Here is a tiny trained network, its code and every weight. The questions are about switching its units off for an input and a class, where a switched-off unit gives its printed mean instead of its output.

import numpy as np


def w(rows, s, z=0):
    codes = np.array(rows[::2]) - 128.0
    scale = np.full(codes.shape[1], s)
    scale[-1] = z or s
    return codes * scale


def f(y):
    return np.maximum(y, 0)


def log_softmax(a):
    a = a - a.max(-1, keepdims=True)
    return a - np.log(np.exp(a).sum(-1, keepdims=True))


def net(x, mask):
    res = np.array(x, float).reshape(1, 8) / 4 @ E
    y = f(res @ A[0][:, :-1].T + A[0][:, -1])
    res = res + np.where(mask, y, B[0][:, -1]) @ B[0][:, :-1]
    return log_softmax(res[-1] @ U[:, :-1].T + U[:, -1])


A, B = {}, {}
E = w([
[25,68,151,135,156,140,69],'x0',
[128,221,98,183,168,184,110],'x1',
[171,180,136,232,124,87,159],'x2',
[115,143,207,146,217,2,112],'x3',
[61,152,195,115,129,221,91],'x4',
[132,107,82,201,29,111,51],'x5',
[189,57,209,188,134,152,106],'x6',
[140,95,80,157,157,147,184],'x7',
],0.0086)
A[0] = w([
[176,104,161,135,146,104,166,139],'neuron 0',
[106,59,147,113,79,139,159,167],'neuron 1',
[75,198,105,113,160,152,170,193],'neuron 2',
[76,122,27,202,121,132,56,254],'neuron 3',
[220,209,125,86,89,135,84,233],'neuron 4',
[226,211,133,118,132,68,162,199],'neuron 5',
[102,55,191,157,124,226,34,197],'neuron 6',
[99,175,53,93,103,27,130,200],'neuron 7',
[150,240,108,202,130,101,107,158],'neuron 8',
[108,125,155,205,90,148,120,176],'neuron 9',
[154,120,186,87,148,48,169,172],'neuron 10',
[48,103,185,98,213,96,175,206],'neuron 11',
[224,153,165,103,195,173,185,160],'neuron 12',
[73,25,157,128,126,213,137,189],'neuron 13',
[123,204,138,114,33,97,93,138],'neuron 14',
[198,110,213,104,141,90,195,182],'neuron 15',
[169,163,2,188,73,153,93,148],'neuron 16',
[18,164,92,51,147,182,137,162],'neuron 17',
[173,179,136,42,142,226,66,176],'neuron 18',
[85,172,113,21,176,106,198,201],'neuron 19',
[100,120,165,74,174,163,173,137],'neuron 20',
[168,118,211,133,122,63,80,192],'neuron 21',
[139,54,220,104,197,54,135,173],'neuron 22',
[182,150,216,212,190,155,111,187],'neuron 23',
[149,59,108,138,58,203,162,193],'neuron 24',
[93,188,167,105,149,133,61,198],'neuron 25',
[234,155,72,157,54,93,183,190],'neuron 26',
[75,189,166,85,132,147,178,161],'neuron 27',
[105,35,105,111,136,173,96,131],'neuron 28',
[122,180,111,103,202,193,155,152],'neuron 29',
[112,114,70,75,38,162,88,175],'neuron 30',
[133,59,163,126,112,56,159,150],'neuron 31',
[78,189,56,178,22,85,109,202],'neuron 32',
[129,107,155,59,18,140,58,178],'neuron 33',
[73,185,97,73,148,209,171,138],'neuron 34',
],0.0094,0.0049)
B[0] = w([
[52,111,87,215,106,174,133,173],'neuron 0',
[138,134,91,79,63,143,63,177],'neuron 1',
[143,202,156,104,177,48,158,194],'neuron 2',
[201,53,221,95,153,69,160,225],'neuron 3',
[46,138,132,109,161,164,187,219],'neuron 4',
[74,152,109,203,132,165,194,235],'neuron 5',
[163,96,131,99,164,168,76,244],'neuron 6',
[68,154,191,150,105,52,143,219],'neuron 7',
[139,105,116,141,155,128,161,226],'neuron 8',
[171,78,151,182,178,152,161,185],'neuron 9',
[106,173,90,216,82,105,126,209],'neuron 10',
[166,159,129,139,102,71,59,227],'neuron 11',
[106,173,40,167,172,182,127,203],'neuron 12',
[214,96,76,79,126,131,56,212],'neuron 13',
[82,147,192,126,79,155,172,189],'neuron 14',
[44,145,28,177,64,176,104,212],'neuron 15',
[121,95,181,83,110,102,221,240],'neuron 16',
[143,179,167,69,151,120,105,212],'neuron 17',
[100,139,131,88,143,155,115,211],'neuron 18',
[119,192,116,116,127,88,114,223],'neuron 19',
[154,181,56,107,71,99,113,185],'neuron 20',
[108,98,114,199,98,191,105,218],'neuron 21',
[144,144,109,210,92,101,41,236],'neuron 22',
[185,127,104,182,168,165,113,229],'neuron 23',
[152,73,56,61,128,138,151,212],'neuron 24',
[93,194,233,154,179,146,44,205],'neuron 25',
[48,87,77,100,137,107,194,249],'neuron 26',
[151,216,108,142,146,139,99,186],'neuron 27',
[170,83,107,96,133,172,90,182],'neuron 28',
[211,201,99,68,172,95,160,191],'neuron 29',
[112,95,150,75,112,117,102,211],'neuron 30',
[117,93,109,199,24,142,106,192],'neuron 31',
[118,87,254,107,161,79,203,230],'neuron 32',
[31,79,144,61,132,186,110,215],'neuron 33',
[180,164,126,66,87,127,124,199],'neuron 34',
],0.007,0.012)
U = w([
[102,162,58,137,177,167,178,156],'0',
[115,168,145,119,149,30,154,123],'1',
[139,109,145,98,119,74,223,88],'2',
[184,252,109,72,165,85,122,21],'3',
[72,156,186,101,142,159,107,107],'4',
[194,117,152,154,226,128,101,247],'5',
[135,142,108,177,29,98,100,117],'6',
[168,71,88,56,120,148,114,126],'7',
],0.013,0.0014)

Each question gives the input, the list of numbers given to net, and the class t.
The units are the neurons (one row each of A and B). Each row of codes is followed by its name. A weight is (code - 128) times the scale printed after its matrix; where a second scale follows, it is the last column's (A, B and U).
mask holds one flag per neuron, in row order. A switched-off neuron (its flag False) gives its mean, the last column of its row in B, instead of its output. The means were averaged over made-up inputs and are rounded, as every weight is.
A unit's drop is (log p(t) with every unit on - log p(t) with that unit switched off) / (log p(t) with every unit on - log p(t) with every unit switched off).
The circuit of an input: a set's keep is (log p(t) with only the set's units on - log p(t) with every unit switched off) / (log p(t) with every unit on - log p(t) with every unit switched off). Starting from the 12 units with the biggest drops (on a tie, the unit counted first), units are removed one at a time, each time the one whose removal leaves the highest keep (on an exact tie, the one counted first), for as long as the keep stays at least 0.8.
circuit, biggest first: the units of the circuit, biggest drop first
unit that matters most: the unit with the biggest drop
top k neurons: the k neurons with the biggest drops, biggest first
drop of u: that unit's drop, to one decimal
input [-8,1,8,-8,0,4,8,-2], class 2: circuit, biggest first	[neuron 16]
input [1,-4,8,-1,2,6,8,-8], class 5: top 3 neurons	[neuron 9; neuron 6; neuron 23]
input [-6,-5,6,2,-4,-5,0,2], class 0: circuit, biggest first	[neuron 12; neuron 5]
input [-3,-4,4,3,8,8,4,-1], class 5: circuit, biggest first	[neuron 9; neuron 6]
input [1,-5,-3,-3,3,7,-3,-7], class 4: top 3 neurons	[neuron 14; neuron 33; neuron 32]
input [2,6,-8,-5,-3,8,-5,0], class 2: circuit, biggest first	[neuron 32; neuron 16]
input [-6,-5,-1,-1,4,0,1,3], class 0: circuit, biggest first	[neuron 3; neuron 11]
input [2,4,7,6,-7,3,6,8], class 6: top 2 neurons	[neuron 31; neuron 22]
input [5,0,-5,-7,-4,-3,-5,-5], class 3: top 2 neurons	[neuron 17; neuron 19]
input [-1,-1,8,4,8,3,2,-8], class 5: top 2 neurons	[neuron 23; neuron 9]
input [-7,2,-3,-8,5,-1,1,-2], class 7: top 2 neurons	[neuron 24; neuron 33]
input [1,0,5,-5,1,-3,-2,2], class 3: drop of neuron 34	0.1
input [-3,5,-8,6,-3,-8,8,-1], class 6: drop of neuron 22	0.2
input [1,8,-6,-2,-4,7,7,-7], class 7: drop of neuron 2	0.0
input [-7,-2,2,4,1,-4,5,-2], class 0: unit that matters most	neuron 12
